(in the rows, 128 means zero)
Each row of numbers stands for one thing and depends on some of the facts below. Use the named rows to name the rest.

Some things and their rows:
[113 125 122 106 109  69 144 107 116 183  98 125 174 116 112 125 145 118
 117 156 143 100  83 109  84 125 134 114 119 104]: Z840
[113 130 126 104 104  71 137 107 118 181  97 122 175 115 110 123 144 116
 122 150 148 100  84 109  82 124 130 109 119 100]: Z664
[117 132 145 120 127  45  86  96 126 154  99 118 140 133 123 122 143 132
 124 130 106 118  82  98  73 133 148  95 152 107]: Z725
[122 146 160 134 117  58 108 101 122 144 108 108 166 135 122 112 136 135
 131 125 134 110  96 104  79 148 137  93 143  79]: Z921
[123 152 154 133 101  54 103  93 110 157 102 127 165 145 128 101 144 126
 142 130 131 102  92  98  82 140 135 109 145  87]: Z862
[112 115 103 121 109  73 136 103 104 175 104 101 199 119 120 122 166 108
 106 161 138  88  71  97  95 128 130 112 132  97]: Z712
[117 143 125 153 115  63 109 104  98 165 123 104 189 142 129 111 155 115
 108 149 140  91  94  89  96 144 155 115 160  95]: Z856
[ 77 128  37  74 169 146 156  93  39 177  80  89 182 171  95 131 199 126
  92 130 170  66  70  96  67 199 145 115 142 159]: Z444
[117 163 155 134 109  60 101 102 116 166 114 125 168 134 120 110 133 121
 133 131 150 106 104 100  83 137 150 103 148  89]: Z53
[121 132 201 138 108  23 119 107 158 175 105 142 150 142 146 138 136 143
 138 177 103  87  96 122 107  95 143 112 153 121]: Z338
[119 143 147 123 114  41  81  91 115 155  92 124 147 133 129 114 149 127
 148 130 105 113  75  90  78 126 142  97 159 111]: Z965
[120 103 100 113 122  78 171 115 110 194 107 119 170 131 112 133 148 123
  99 180 130  97  87 120  87 134 146 139 117 124]: Z868
[122 116 132 131 141  48 109 105 120 152 105 103 144 135 124 134 145 138
 116 150  97 120  83 102  79 139 154 105 154 118]: Z918
[136 108 125 126 152  54 141 110 122 170 104 123 123 150 123 140 133 152
 113 171  79 123  99 125  78 136 170 133 145 144]: Z212
[116 138 154 120 121  43  83  98 120 154  97 121 139 129 122 120 145 126
 137 127 114 118  78  88  74 131 143  88 154 108]: Z774
[111  87  85 124 125  79 158 112 101 186 120  94 188 131 116 131 169 104
  70 184 135  87  70  96  94 141 142 124 130 111]: Z54
[108  99 127 139 130  53  98  94 105 155 116  94 152 141 121 130 153 115
 104 160 105 107  74  75  72 142 150 101 173 117]: Z287
[116 151 147  94 103  66 136 102 138 172  87 131 171 103 113 125 126 137
 141 131 144 111  97 128  78 115 125  95 113  89]: Z162
[108 128 132 135 122  45  95  97 111 165 105 111 154 145 116 121 164 111
 101 142 128  99  81  82  83 137 156  99 160 102]: Z621
[129 109 118 110 124  76 186 114 118 191  99 131 158 128 113 139 134 137
 118 185 121 104 101 138  88 122 145 141 112 133]: Z205
[127 108 112 141 142  53 142 110 111 176 105 120 135 160 114 135 155 133
  96 176 105 103  97 108  86 140 174 130 152 134]: Z418

How the things are related:
Z129 β Z46
Z131 β Z710
Z139 β Z441
Z142 β Z215
Z162 β Z349
Z177 β Z84
Z195 β Z412
Z204 β Z451
Z205 β Z476
Z21 β Z609
Z212 β Z876
Z240 β Z856
Z253 β Z287
Z259 β Z451
Z268 β Z484
Z275 β Z98
Z277 β Z756
Z338 β Z824
Z339 β Z98
Z341 β Z321
Z353 β Z444
Z370 β Z44
Z377 β Z991
Z398 β Z432
Z40 β Z769
Z48 β Z195
Z520 β Z339
Z532 β Z84
Z537 β Z441
Z545 β Z81
Z6 β Z358
Z622 β Z538
Z650 β Z476
Z699 β Z982
Z735 β Z21
Z736 β Z444
Z789 β Z538
Z804 β Z358
Z824 β Z46
Z849 β Z195
Z851 β Z54
Z852 β Z621
Z861 β Z98
Z928 β Z673
Z93 β Z54
Z950 β Z253
Z960 β Z339
Z968 β Z712
Z98 β Z84
Z989 β Z81
Z992 β Z444
Ξ:
Z145 > Z611 > Z861
Z152 > Z773
Z192 > Z992 > Z989 > Z532 > Z783
Z205 > Z27 > Z53
Z206 > Z963 > Z789 > Z622 > Z325 > Z338 > Z579 > Z965
Z21 > Z457 > Z699
Z212 > Z892 > Z991 > Z824 > Z918 > Z876 > Z412 > Z725 > Z921
Z215 > Z142 > Z788 > Z640 > Z432 > Z253
Z24 > Z972 > Z774
Z254 > Z207 > Z887
Z277 > Z471 > Z419 > Z87 > Z770
Z288 > Z983 > Z756 > Z507 > Z259 > Z869 > Z638 > Z498
Z321 > Z696 > Z284 > Z98 > Z44
Z353 > Z36 > Z564 > Z339 > Z804
Z370 > Z707 > Z119 > Z769 > Z240 > Z177 > Z49 > Z553
Z398 > Z139 > Z48
Z40 > Z735 > Z92 > Z846 > Z162
Z418 > Z377 > Z520
Z430 > Z441 > Z446 > Z539 > Z431
Z444 > Z858 > Z648 > Z928 > Z736 > Z168 > Z849
Z445 > Z899 > Z550 > Z268 > Z777 > Z439 > Z182 > Z784
Z473 > Z464 > Z851
Z54 > Z81 > Z602
Z559 > Z374 > Z854
Z575 > Z514 > Z538 > Z451
Z6 > Z358 > Z260 > Z669 > Z862
Z609 > Z275 > Z655
Z729 > Z361 > Z673 > Z570 > Z670 > Z93 > Z863
Z84 > Z960 > Z147 > Z650 > Z373 > Z14 > Z495 > Z129
Z852 > Z107 > Z980 > Z483 > Z759 > Z621 > Z968 > Z204
Z868 > Z150 > Z131 > Z545 > Z537
Z950 > Z697 > Z341 > Z183 > Z840 > Z664 > Z701 > Z421
Z967 > Z239
Z982 > Z529 > Z367 > Z450 > Z712 > Z856 > Z195 > Z796 > Z316
Ω Z972 <- Z107,Z204,Z483,Z621,Z759,Z852,Z968,Z980
Ω Z696 <- Z119,Z177,Z240,Z370,Z49,Z553,Z707,Z769
Ω Z967 <- Z129,Z14,Z147,Z373,Z495,Z650,Z84,Z960
Ω Z239 <- Z131,Z150,Z537,Z545,Z868
Ω Z44 <- Z139,Z398,Z48
Ω Z116 <- Z142,Z215,Z253,Z432,Z640,Z788
Ω Z432 <- Z145,Z611,Z861
Ω Z918 <- Z152,Z773
Ω Z876 <- Z162,Z40,Z735,Z846,Z92
Ω Z451 <- Z168,Z444,Z648,Z736,Z849,Z858,Z928
Ω Z538 <- Z182,Z268,Z439,Z445,Z550,Z777,Z784,Z899
Ω Z81 <- Z183,Z341,Z421,Z664,Z697,Z701,Z840,Z950
Ω Z54 <- Z192,Z532,Z783,Z989,Z992
Ω Z476 <- Z195,Z316,Z367,Z450,Z529,Z712,Z796,Z856,Z982
Ω Z710 <- Z205,Z27,Z53
Ω Z529 <- Z206,Z325,Z338,Z579,Z622,Z789,Z963,Z965
Ω Z991 <- Z207,Z254,Z887
Ω Z921 <- Z21,Z457,Z699
Ω Z484 <- Z212,Z412,Z725,Z824,Z876,Z892,Z918,Z921,Z991
Ω Z72 <- Z239,Z967
Ω Z46 <- Z24,Z774,Z972
Ω Z938 <- Z259,Z288,Z498,Z507,Z638,Z756,Z869,Z983
Ω Z712 <- Z260,Z358,Z6,Z669,Z862
Ω Z856 <- Z275,Z609,Z655
Ω Z215 <- Z277,Z419,Z471,Z770,Z87
Ω Z287 <- Z284,Z321,Z44,Z696,Z98
Ω Z745 <- Z339,Z353,Z36,Z564,Z804
Ω Z321 <- Z361,Z570,Z670,Z673,Z729,Z863,Z93
Ω Z24 <- Z374,Z559,Z854
Ω Z756 <- Z377,Z418,Z520
Ω Z349 <- Z430,Z431,Z441,Z446,Z539
Ω Z408 <- Z451,Z514,Z538,Z575
Ω Z412 <- Z464,Z473,Z851
Ω Z220 <- Z54,Z602,Z81
Ω Z982 <- Z603
[Z107,Z119,Z129,Z131,Z147,Z162,Z177,Z182,Z183,Z195,Z205,Z207,Z21,Z220,Z24,Z253,Z259,Z268,Z288,Z321,Z341,Z349,Z36,Z367,Z373,Z374,Z377,Z412,Z419,Z421,Z431,Z439,Z444,Z451,Z457,Z471,Z48,Z483,Z484,Z507,Z539,Z54,Z545,Z550,Z575,Z579,Z6,Z602,Z648,Z664,Z696,Z701,Z707,Z710,Z712,Z72,Z729,Z735,Z736,Z769,Z770,Z784,Z804,Z824,Z84,Z840,Z849,Z852,Z868,Z928,Z938,Z963,Z967,Z972,Z980,Z983,Z991,Z992] τ 9
[Z116,Z14,Z145,Z150,Z152,Z192,Z212,Z239,Z240,Z260,Z275,Z277,Z284,Z287,Z353,Z361,Z398,Z432,Z44,Z441,Z445,Z446,Z450,Z46,Z473,Z476,Z532,Z553,Z564,Z570,Z603,Z611,Z638,Z650,Z669,Z670,Z673,Z697,Z699,Z725,Z774,Z789,Z851,Z858,Z887,Z899,Z918,Z92,Z93,Z960,Z965,Z98] τ 127
[Z139,Z142,Z168,Z204,Z370,Z430,Z49,Z773,Z777,Z796,Z846,Z854,Z862,Z863,Z869,Z921,Z982] τ 652
[Z206,Z254,Z27,Z325,Z338,Z358,Z40,Z418,Z464,Z495,Z514,Z520,Z529,Z538,Z559,Z609,Z621,Z622,Z640,Z655,Z783,Z81,Z87,Z950] τ 452
[Z215,Z316,Z339,Z408,Z498,Z53,Z537,Z745,Z756,Z759,Z788,Z856,Z861,Z876,Z892,Z968,Z989] τ 792

Which thing is each row?
No name comes twice in this set of rows, the named rows included.
[118 132 148 123 125  43  88  98 117 156 100 121 139 135 123 121 144 127
 132 137 109 117  79  91  75 132 146  96 156 114] | Z638
[112 120 136 134 130  48  83  98 110 149 111  97 156 132 123 122 159 116
 114 139 111 108  66  75  79 139 148  90 164 106] | Z432
[113 105 118 140 133  52  90  92 103 156 113  91 162 145 134 121 170 114
  99 154 103  97  65  67  81 138 148 111 173 113] | Z476
[111 137 133 104 102  69 131 105 120 178  96 126 175 112 112 121 144 117
 130 141 152 100  80 107  79 121 127 101 121  94] | Z701
[114 103 110 122 114  74 164 106 107 177 108 111 178 117 103 137 140 120
 115 178 133 103  89 118  85 132 140 114 125 115] | Z696
[119 139 141 131 124  45 106 101 121 163  97 120 144 141 116 126 149 127
 125 142 126 106  94  96  81 130 156 101 155 107] | Z87
[123 137 151 133 113  60 117 101 110 160 112 124 156 149 119 111 139 126
 126 141 134 105  93 103  81 149 144 113 141  96] | Z869
[123 132 137 127 123  44  93  95 113 158  97 122 145 138 129 119 150 129
 136 141  97 112  76  92  80 129 147 107 159 116] | Z669
[101  85 174 143 120  35  92 103 141 168 140  95 163 146 153 136 160 113
  78 184 101  77  52  72  98 125 139 105 175 114] | Z46
[130 114 112 112 123  72 184 112 116 193  96 133 166 129 121 132 137 137
 125 187 115 100 101 140  92 116 142 145 115 133] | Z6
[127 108 124 130 142  52 119 107 111 166 108 118 130 151 122 130 149 131
 110 164  95 115  81 102  79 141 161 121 151 135] | Z150
[103 124 129 113 106  72 110 107 112 169 108 100 196 108 115 117 167  91
 107 137 167  89  59  74  87 130 119  84 132  80] | Z451
[ 65  99  31 173  68  53 146 143 113 207 132 113 180 146 116 173 168 131
  94 160 142  82   5  73  55 189 192 137  84  94] | Z84

The same things again, as new rows of numbers:
Named rows:
[137 135 131 134 109 131 116 132 112 137 127 120 109 129 142 116 129 142
 131 138 132 114 125 115 127 114]: Z967
[126 131 134 129 123 135 125 109 139 120 127 120 114 125 128 120 130 128
 132 141 131 113 125 108 127 126]: Z697
[113 133 131 128 105 163 117 117 118 136 129 123 108 124 124 135 121 123
 150 155 119 114 163 136 127 121]: Z529
[117 132 131 138 120 134 134 121 112 116 135 138 114 129 117 112 122 141
 131 113 128 124 125 119 135 134]: Z701
[119 131 146 129 107 133 133 147 111 118 139 160 108 123 120 125 121 119
 149 123 123 124 136 142 135 127]: Z777
[131 131 139 137 123 131 139 116 119 116 126 159 113 134 117 122 121 137
 132 109 126 116 125 108 128 157]: Z14
[142 131 133 132 118 133 117 112 133 125 128 120 112 134 126 118 147 138
 130 128 124 113 125 108 128 133]: Z145
[122 132 137 130 112 133 130 143 112 117 136 152 108 127 122 118 120 134
 131 108 135 127 124 125 128 125]: Z840
[115 132 131 129 115 132 123 123 115 122 126 121 110 122 140 113 125 125
 132 142 141 114 125 112 128 112]: Z457
[114 137 131 138 138 132 165 118 114 153 148 195 200 154 119 113 123 147
 132 103 150 113 154 109 129 142]: Z412
[121 136 132 129 111 132 121 128 115 129 126 120 109 123 144 118 121 131
 132 151 141 113 126 115 127 112]: Z972
[124 131 132 135 118 134 138 121 111 116 135 131 115 127 116 115 124 134
 131 115 132 124 125 116 143 137]: Z182
[122 134 132 128 108 132 121 118 120 129 129 121 108 122 126 114 120 139
 133 130 133 114 126 116 128 116]: Z963
[126 132 135 128 121 135 126 110 140 120 127 120 113 126 128 120 130 127
 132 142 131 113 124 109 128 127]: Z611
[112 132 131 127 105 132 130 123 119 116 126 121 109 125 147 113 124 124
 130 134 156 114 127 111 128 112]: Z735
[129 131 143 128 130 137 120 122 144 116 127 122 122 140 136 128 126 126
 131 133 131 115 126 108 127 126]: Z284
[130 131 145 128 128 137 122 120 145 116 126 123 120 140 133 127 125 128
 132 130 128 114 125 107 126 128]: Z887
[128 133 131 130 111 131 119 137 112 123 127 129 110 129 134 121 121 137
 132 133 137 114 124 121 128 117]: Z72
[124 132 131 136 122 134 136 116 112 116 136 125 122 131 117 114 124 137
 131 117 128 124 126 114 150 138]: Z784
[115 132 134 129 104 132 140 142 113 116 129 141 110 134 126 116 121 132
 131 103 154 125 125 124 127 128]: Z804
[112 132 132 134 118 147 116 126 112 125 142 127 108 122 147 156 122 136
 137 126 121 114 132 134 130 116]: Z408

Rows to name:
No name comes twice in this set of rows, the named rows included.
[112 132 133 134 118 133 120 130 113 118 157 146 108 123 131 149 121 133
 139 103 120 127 131 138 128 125] | Z759
[124 132 134 140 110 132 137 118 122 118 127 158 107 133 118 124 122 128
 131 102 162 116 125 108 128 146] | Z93
[113 135 134 129 123 132 174 109 113 145 157 170 173 150 117 113 123 156
 131 102 147 113 160 111 130 155] | Z195
[148 131 136 139 144 135 116 126 123 136 126 152 152 131 123 134 122 138
 133 153 122 114 125 108 127 136] | Z287
[130 132 132 132 129 133 119 112 138 117 127 121 124 122 135 123 126 124
 132 138 151 113 125 109 128 117] | Z361
[128 132 143 130 104 147 127 114 155 117 126 120 110 144 126 128 121 138
 132 109 137 113 124 108 128 143] | Z789
[116 132 131 139 124 133 131 116 111 117 135 130 122 133 117 111 124 144
 131 115 125 125 125 118 141 134] | Z421
[113 132 131 131 105 136 124 130 113 115 148 136 111 122 138 149 122 130
 150 101 128 125 135 137 129 126] | Z537
[129 132 136 129 111 132 118 131 123 121 137 120 108 128 130 119 121 142
 132 117 128 116 125 125 127 118] | Z367
[112 131 131 128 111 132 121 128 116 122 126 121 109 123 134 113 130 118
 143 159 124 113 144 130 127 111] | Z773
[124 133 132 130 113 133 132 116 111 116 142 131 110 126 118 112 124 154
 133 105 123 119 125 123 130 145] | Z579
[135 132 133 130 125 132 133 106 116 116 126 132 120 137 119 115 123 155
 133 107 120 114 126 108 131 172] | Z965

The same things again, as new rows of numbers:
Named rows:
[132 117 121 120 140 128 132 124 131 123 121 127 141 126 126 131 117 126
 137 137 142 126 129 116 141 130 123 127 115 115 138]: Z972
[129 128 126 130 137 130 130 121 128 126 124 123 132 122 126 141 120 123
 131 133 127 135 123 118 127 136 126 123 134 123 125]: Z648
[126 118 128  89 149 123 119 123 139 146 129 117 132 119 139 123 137 143
 145 136 113 152 131 123 136 132 116 105 153 115 133]: Z559
[123 114 133  85 134 119 127 125 145 164 137 120 125 125 139 110 140 150
 135 135 101 143 148 131 134 111 121 122 149 131 125]: Z40
[126 123 132  80 143 114 127 129 133 140 133 119 126 122 144 116 137 145
 142 131 122 150 142 134 135 131 121 112 146 121 146]: Z418
[122 131 140 146 104 133 123 140 138 137 143 128 112 130 146 127 182 144
 155 127  67 119 137 135 117 112 133 147 140 150 117]: Z204
[122 125 121 104 132 116 125 135 141 175 141 148 114 131 141  79 155 159
 134 127 103 137 146 151 138 108 139 124 145 148 114]: Z520
[127 130 127 131 133 132 132 130 125 120 129 124 137 125 114 139 105 105
 114 133 151 126 121 115 116 134 122 120 122 125 117]: Z887
[127 127 131 119 131 132 129 130 133 146 142 127 124 116 145 138 154 139
 155 136  94 140 132 115 127 136 123 119 150 127 130]: Z846
[131 112 128  89 138 126 122 133 137 135 120 116 137 129 141 114 142 146
 150 134 110 134 142 129 142 119 122 120 126 114 143]: Z81
[135 135 130 136 130 129 132 125 127 117 124 124 131 123 131 136 126 125
 133 126 129 130 124 124 124 136 131 125 131 127 131]: Z539
[125 128 125 123 134 126 130 127 124 123 129 123 139 127 113 138 102 112
 113 132 154 126 117 121 122 135 121 117 123 120 121]: Z150
[125 127 133  89 140 118 131 130 134 143 131 120 125 121 145 119 144 143
 144 129 121 151 146 130 129 132 120 116 144 126 142]: Z464
[133 127 124 128 141 126 136 117 130 128 125 122 136 119 123 139 112 121
 128 135 138 133 130 116 126 132 124 120 131 129 128]: Z892
[128 133 126 110 133 119 142 131 118 127 128 127 135 131 115 135  95 114
 105 133 160 131 132 128 121 134 126 125 121 125 132]: Z473
[ 95 110 164 127  92 170 113 100 167 159 161 162  60 126 141 109 137 183
  72 100 153 164 165 120 148 148  85 172 145 106 198]: Z992
[129 126 130 142 127 128 106 123 109 105 118 123 137 141 115 134 113 106
 114 127 147 116  93 136 133 146 125 111 129 117 124]: Z603
[131 128 134 119 142 123 144 120 133 145 106 125 134 117 124 124 111 130
 143 141 142 126 131 116 137 130 138 154 109 110 143]: Z696
[129 134 129 145 131 133 128 126 127 117 126 124 130 122 129 141 130 118
 138 128 129 130 123 120 121 135 126 124 131 129 124]: Z373
[136 125 128 153 121 138 131 138 128 104 113 119 136 135 125 139 143 113
 149 130 114 109 130 119 117 114 134 144 101 131 118]: Z412
[126 114 127 109 120 117 136 120 137 155 133 122 128 133 120 126 120 140
 112 137 110 123 141 131 131 100 129 141 130 142 117]: Z21

Name these rows:
No name comes twice in this set of rows, the named rows included.
[124 121 140 121 112 118 101 139 138 118 129 113 112 136 140 111 175 152
 145 121  78 118 120 162 132 103 130 131 144 138 114] | Z338
[ 94 109 162 127  94 175 106 101 162 155 159 162  68 130 125 111 112 172
  54 103 168 156 153 111 144 147  85 161 139  96 186] | Z353
[ 97 117 163 155  85 184 105 102 170 150 159 162  58 126 141 116 149 176
  82  95 137 156 154 110 136 148  90 174 143 107 189] | Z736
[126 141 141 144 114 125 113 142 126 100 142 128 111 122 154 133 178 145
 161 114  96 126 114 152 133 145 134 129 146 130 146] | Z796
[129 136 132 164 114 136 128 128 131 119 125 129 120 131 127 129 143 127
 131 119 110 119 129 132 113 116 139 145 125 146 116] | Z968
[119 172  67 170 156 144 147 134 126 246 165 250 112 116 128   6 104 150
  95 108 179 145 139 143 149 143 182  96 133 169  74] | Z98
[130 137 134 147 115 141 133 150 128 115 128 138 121 128 154 129 181 135
 172 120  96 127 144 123 122 136 139 147 118 131 145] | Z921
[126 109 130 126 107 112 132 134 136 136 128 103 127 145 114 138 143 124
 125 144  79  99 135 138 112  70 132 156 118 160  90] | Z824
[129 115 130  92 140 119 108 130 134 115 122 120 132 127 143 111 145 153
 153 125 121 133 121 143 162 134 122 110 135 100 150] | Z529
[102 116 158 118 108 163 116  98 158 149 155 154  73 120 140 121 125 172
  82 106 163 169 157 112 147 162  88 158 147 100 206] | Z444
[126 125 133 163 106 128 125 141 134 112 126 115 120 142 121 138 159 119
 137 131  84 102 128 136 104  92 135 156 117 155  96] | Z129
[133 120 124 143 129 131 111 129 125  92 118 126 133 130 129 129 134 128
 143 122 135 114 107 136 145 136 130 127 115 110 138] | Z712

